Here is a tiny trained network, its code and every weight. The questions are about switching its units off for an input and a target symbol, where a switched-off unit gives its printed mean instead of its output.

import numpy as np


def w(rows, s, z=0):
    codes = np.array(rows[::2]) - 128.0
    scale = np.full(codes.shape[1], s)
    scale[-1] = z or s
    return codes * scale


def f(y):
    return np.maximum(y, 0)


def softmax(a):
    e = np.exp(a - a.max(-1, keepdims=True))
    return e / e.sum(-1, keepdims=True)


def log_softmax(a):
    a = a - a.max(-1, keepdims=True)
    return a - np.log(np.exp(a).sum(-1, keepdims=True))


def net(x, mask):
    ids = ['ΓΘΞΠΦΨΩαβδεζηλμτ'.index(c) for c in x.split()]
    T = len(ids)
    res = E[ids] + P[:T]
    q, k, v = (res @ M[0].T for M in (Q, K, V))
    z = softmax(np.where(np.tri(T) > 0, q @ k.T / 3**0.5, -1e9)) @ v
    res = res + np.where(mask[0], z, O[0][:, -1]) @ O[0][:, :-1]
    y = f(res @ A[0][:, :-1].T + A[0][:, -1])
    res = res + np.where(mask[1:25], y, B[0][:, -1]) @ B[0][:, :-1]
    return log_softmax(res[-1] @ U[:, :-1].T + U[:, -1])


Q, K, V, O, A, B = {}, {}, {}, {}, {}, {}
E = w([
[182,114,76,116,134,115,151,83,87,121,115,136],'Γ',
[104,68,80,140,157,147,120,138,117,97,99,213],'Θ',
[139,90,151,196,145,134,121,178,70,78,81,171],'Ξ',
[152,152,101,233,151,114,83,81,95,138,126,178],'Π',
[183,121,155,101,115,124,121,87,64,86,77,119],'Φ',
[137,63,104,142,113,139,121,95,102,120,109,116],'Ψ',
[171,150,149,144,155,120,154,150,71,118,68,88],'Ω',
[181,138,108,157,175,86,186,147,139,129,125,129],'α',
[133,72,153,100,136,195,143,121,81,138,156,143],'β',
[150,137,142,134,203,167,182,173,94,159,136,113],'δ',
[139,166,112,70,137,109,114,84,185,149,86,99],'ε',
[37,127,85,98,185,217,153,130,96,145,119,128],'ζ',
[116,94,156,139,120,90,126,125,188,90,100,115],'η',
[129,97,141,190,53,132,156,129,117,116,162,47],'λ',
[136,73,118,129,124,161,192,128,141,159,251,145],'μ',
[120,97,151,111,99,96,171,101,136,66,165,143],'τ',
],0.023)
P = w([
[179,200,118,228,189,186,104,12,133,84,145,208],'0',
[186,45,82,160,223,172,155,106,143,33,111,87],'1',
[190,190,77,172,82,168,122,129,148,71,123,205],'2',
[136,78,179,197,179,126,226,11,138,168,94,158],'3',
[105,204,124,175,140,112,76,105,97,123,157,168],'4',
[119,8,80,94,193,96,189,142,119,93,109,63],'5',
[115,187,95,101,80,92,136,166,124,132,120,158],'6',
[60,80,203,141,145,53,242,61,101,211,84,129],'7',
[43,190,140,99,107,46,115,158,80,184,156,139],'8',
[51,13,110,69,168,31,205,167,95,149,109,54],'9',
[39,192,133,90,83,43,125,160,89,190,137,144],'10',
],0.013)
Q[0] = w([
[144,255,121,120,28,142,20,197,155,176,162,210],'h1',
[172,148,133,111,157,159,125,164,190,150,122,86],'h1',
[123,145,177,176,61,167,243,70,156,202,41,207],'h1',
],0.012)
K[0] = w([
[231,125,68,179,146,219,91,98,136,84,77,167],'h1',
[140,173,141,150,144,181,120,87,167,75,161,114],'h1',
[148,104,81,21,59,139,165,246,163,89,121,97],'h1',
],0.012)
V[0] = w([
[210,158,125,98,225,91,128,168,99,187,77,175],'h1',
[92,103,87,107,91,105,47,107,126,189,1,97],'h1',
[100,134,106,183,136,225,143,163,65,210,159,81],'h1',
],0.0089)
O[0] = w([
[223,63,115,81,87,74,56,185,115,182,103,184,48],'h1',
[233,124,93,213,205,234,64,55,155,53,107,132,3],'h1',
[148,153,123,163,11,216,254,116,170,174,9,190,20],'h1',
],0.0083,0.004)
A[0] = w([
[126,97,169,136,132,103,103,113,188,101,122,93,104],'n1',
[101,159,204,121,72,155,82,176,158,91,142,156,129],'n2',
[120,98,151,124,200,145,158,189,145,160,111,143,69],'n3',
[146,249,207,125,130,151,102,196,152,100,119,111,122],'n4',
[104,74,157,114,85,130,132,110,118,93,152,172,77],'n5',
[161,42,142,135,114,109,63,141,112,150,145,99,79],'n6',
[160,202,165,152,77,139,93,156,132,74,158,211,28],'n7',
[148,97,154,143,185,177,135,79,141,86,124,103,23],'n8',
[130,87,151,148,133,161,153,129,197,163,172,83,117],'n9',
[129,171,97,169,153,178,110,168,172,160,179,151,177],'n10',
[173,127,120,111,94,166,98,136,197,190,68,144,85],'n11',
[123,172,146,193,146,90,119,204,206,116,125,159,56],'n12',
[196,75,123,154,172,183,116,102,144,145,76,138,37],'n13',
[125,77,95,99,145,123,175,123,134,112,127,136,62],'n14',
[192,162,115,163,60,70,95,125,137,145,174,105,96],'n15',
[214,73,144,151,116,137,106,132,160,167,119,153,1],'n16',
[153,139,179,91,108,185,95,123,124,149,185,141,122],'n17',
[159,118,158,170,89,108,142,133,190,107,98,102,94],'n18',
[78,95,124,93,140,183,91,91,125,137,121,186,123],'n19',
[151,90,113,142,137,163,145,104,103,110,196,177,119],'n20',
[122,155,171,34,100,202,74,119,98,105,111,138,121],'n21',
[169,107,119,117,199,134,73,129,125,114,195,154,80],'n22',
[185,74,119,156,111,135,149,119,142,164,75,150,86],'n23',
[158,137,150,108,166,84,132,109,120,153,70,87,112],'n24',
],0.013,0.0083)
B[0] = w([
[116,131,90,108,128,176,140,122,63,187,101,133,209],'n1',
[144,51,126,139,198,163,118,50,90,176,67,96,155],'n2',
[135,132,120,128,101,132,70,47,101,155,169,97,176],'n3',
[223,120,154,85,130,124,66,190,174,128,51,66,146],'n4',
[140,134,81,175,136,137,73,187,160,117,154,65,227],'n5',
[138,188,168,155,164,83,188,86,163,139,129,167,237],'n6',
[2,141,190,100,180,40,127,156,56,124,180,115,154],'n7',
[187,120,111,185,114,147,67,145,170,204,135,82,238],'n8',
[112,147,149,108,129,80,137,132,113,76,53,170,193],'n9',
[124,170,144,148,110,118,128,175,162,225,159,163,153],'n10',
[40,123,152,84,188,100,62,113,144,142,132,47,163],'n11',
[208,66,110,198,134,120,75,71,162,155,132,197,152],'n12',
[44,184,122,67,83,109,87,186,120,72,143,162,240],'n13',
[111,173,183,178,110,149,117,93,120,152,119,156,247],'n14',
[99,186,98,166,148,183,167,75,141,106,107,97,192],'n15',
[134,248,124,137,137,102,123,169,144,122,23,21,164],'n16',
[136,83,97,155,63,107,210,154,116,111,53,73,137],'n17',
[131,116,131,95,180,202,128,98,154,170,141,159,161],'n18',
[173,112,122,107,165,126,189,170,170,49,126,132,198],'n19',
[99,100,79,93,87,111,91,136,115,149,51,103,243],'n20',
[151,149,186,135,96,184,121,81,138,96,243,162,148],'n21',
[125,95,181,80,98,161,154,96,155,156,99,177,231],'n22',
[185,114,137,130,145,165,149,157,89,123,222,158,255],'n23',
[87,99,116,146,101,162,119,166,185,68,132,127,224],'n24',
],0.0092,0.007)
U = w([
[162,169,40,47,156,96,167,72,45,109,95,154,150],'Γ',
[80,58,111,106,178,96,156,192,175,49,93,205,65],'Θ',
[145,90,160,180,168,105,114,176,23,94,96,166,61],'Ξ',
[68,202,115,172,161,122,73,126,112,138,143,187,16],'Π',
[135,135,218,116,71,105,95,89,139,49,145,161,108],'Φ',
[119,107,28,198,74,139,35,146,143,77,152,98,255],'Ψ',
[143,200,148,119,200,104,130,228,128,60,68,79,72],'Ω',
[215,139,123,182,175,38,186,160,214,108,192,118,185],'α',
[195,2,131,149,121,159,216,166,80,103,198,112,136],'β',
[153,155,140,105,150,144,111,189,100,225,165,62,91],'δ',
[88,191,153,67,109,106,66,119,248,132,127,110,47],'ε',
[86,180,118,84,200,207,136,172,140,136,184,166,81],'ζ',
[141,38,134,115,200,146,102,84,171,162,133,92,135],'η',
[121,179,122,194,165,180,183,108,148,95,98,39,84],'λ',
[72,118,118,121,53,89,148,168,154,182,108,136,40],'μ',
[70,82,98,116,178,63,134,111,109,70,169,80,184],'τ',
],0.0062,0.0073)

Each question gives the input, a string of symbols that net reads in full, and the target symbol t.
The units are the heads (3 rows each of Q, K, V and O) and the neurons (one row each of A and B). Each row of codes is followed by its name. A weight is (code - 128) times the scale printed after its matrix; where a second scale follows, it is the last column's (O, A, B and U).
mask holds one flag per unit, heads first, then neurons. A switched-off unit (its flag False) gives its mean, the last column of its rows in O or B, instead of its output. The means were averaged over made-up inputs and are rounded, as every weight is.
A unit's drop is (log p(t) with every unit on - log p(t) with that unit switched off) / (log p(t) with every unit on - log p(t) with every unit switched off).
The circuit of an input: a set's keep is (log p(t) with only the set's units on - log p(t) with every unit switched off) / (log p(t) with every unit on - log p(t) with every unit switched off). Starting from the 12 units with the biggest drops (on a tie, the unit counted first), units are removed one at a time, each time the one whose removal leaves the highest keep (on an exact tie, the one counted first), for as long as the keep stays at least 0.8.
circuit, biggest first: the units of the circuit, biggest drop first
unit that matters most: the unit with the biggest drop
k most important neurons: the k neurons with the biggest drops, biggest first
drop when u is switched off: that unit's drop, to one decimal
input Ψ τ λ α, target τ: circuit, biggest first	[h1]
input Ψ Ψ Ψ Ψ τ Φ ε Ψ, target ε: circuit, biggest first	[h1; n13; n22; n16]
input α Ψ Φ δ, target δ: circuit, biggest first	[h1; n23; n11]
input Ψ τ Ψ Ψ Θ Ψ, target Ψ: 3 most important neurons	[n8; n13; n20]
input Γ β Γ Γ, target β: circuit, biggest first	[h1; n23]
input τ Γ Ω, target Ω: 2 most important neurons	[n4; n16]
input Φ ζ Θ β, target ζ: circuit, biggest first	[h1; n23; n13; n11]
input τ Ξ τ τ Ψ Ψ τ Ψ Φ, target Φ: 2 most important neurons	[n21; n5]
input Ω Γ Π Ψ β α η Φ, target η: circuit, biggest first	[h1; n8; n22]
input Γ β η Ψ η ε, target η: circuit, biggest first	[h1; n22; n13]
input τ Γ Π Θ Ψ Φ, target Ψ: circuit, biggest first	[h1; n8; n13]
input τ Ψ τ α Γ Ψ, target α: circuit, biggest first	[n6; h1]
input α Ψ Ψ ε Π β, target ε: 3 most important neurons	[n13; n22; n8]
input η Ψ α Ψ Ξ, target Ξ: unit that matters most	n7
input Ψ τ τ η β Ψ, target η: 2 most important neurons	[n22; n8]
input Ψ η Θ, target Θ: 2 most important neurons	[n19; n22]
input Ψ Ψ ε β Γ α Ψ ε Γ Ψ, target ε: 3 most important neurons	[n13; n22; n6]
input λ Φ Θ τ β Ω, target τ: drop when h1 is switched off	0.7
input η Ψ η Γ ε Γ Ψ τ τ, target τ: drop when n8 is switched off	0.2
input Ψ Ψ Ψ Φ, target Ψ: drop when n19 is switched off	0.0
input τ Ψ δ, target δ: drop when n4 is switched off	0.1
input Φ δ Ψ Ξ ζ Ξ λ, target λ: unit that matters most	n15
input Γ δ δ Ψ Ψ Ψ Ψ ζ Ψ, target ζ: 4 most important neurons	[n23; n13; n11; n18]
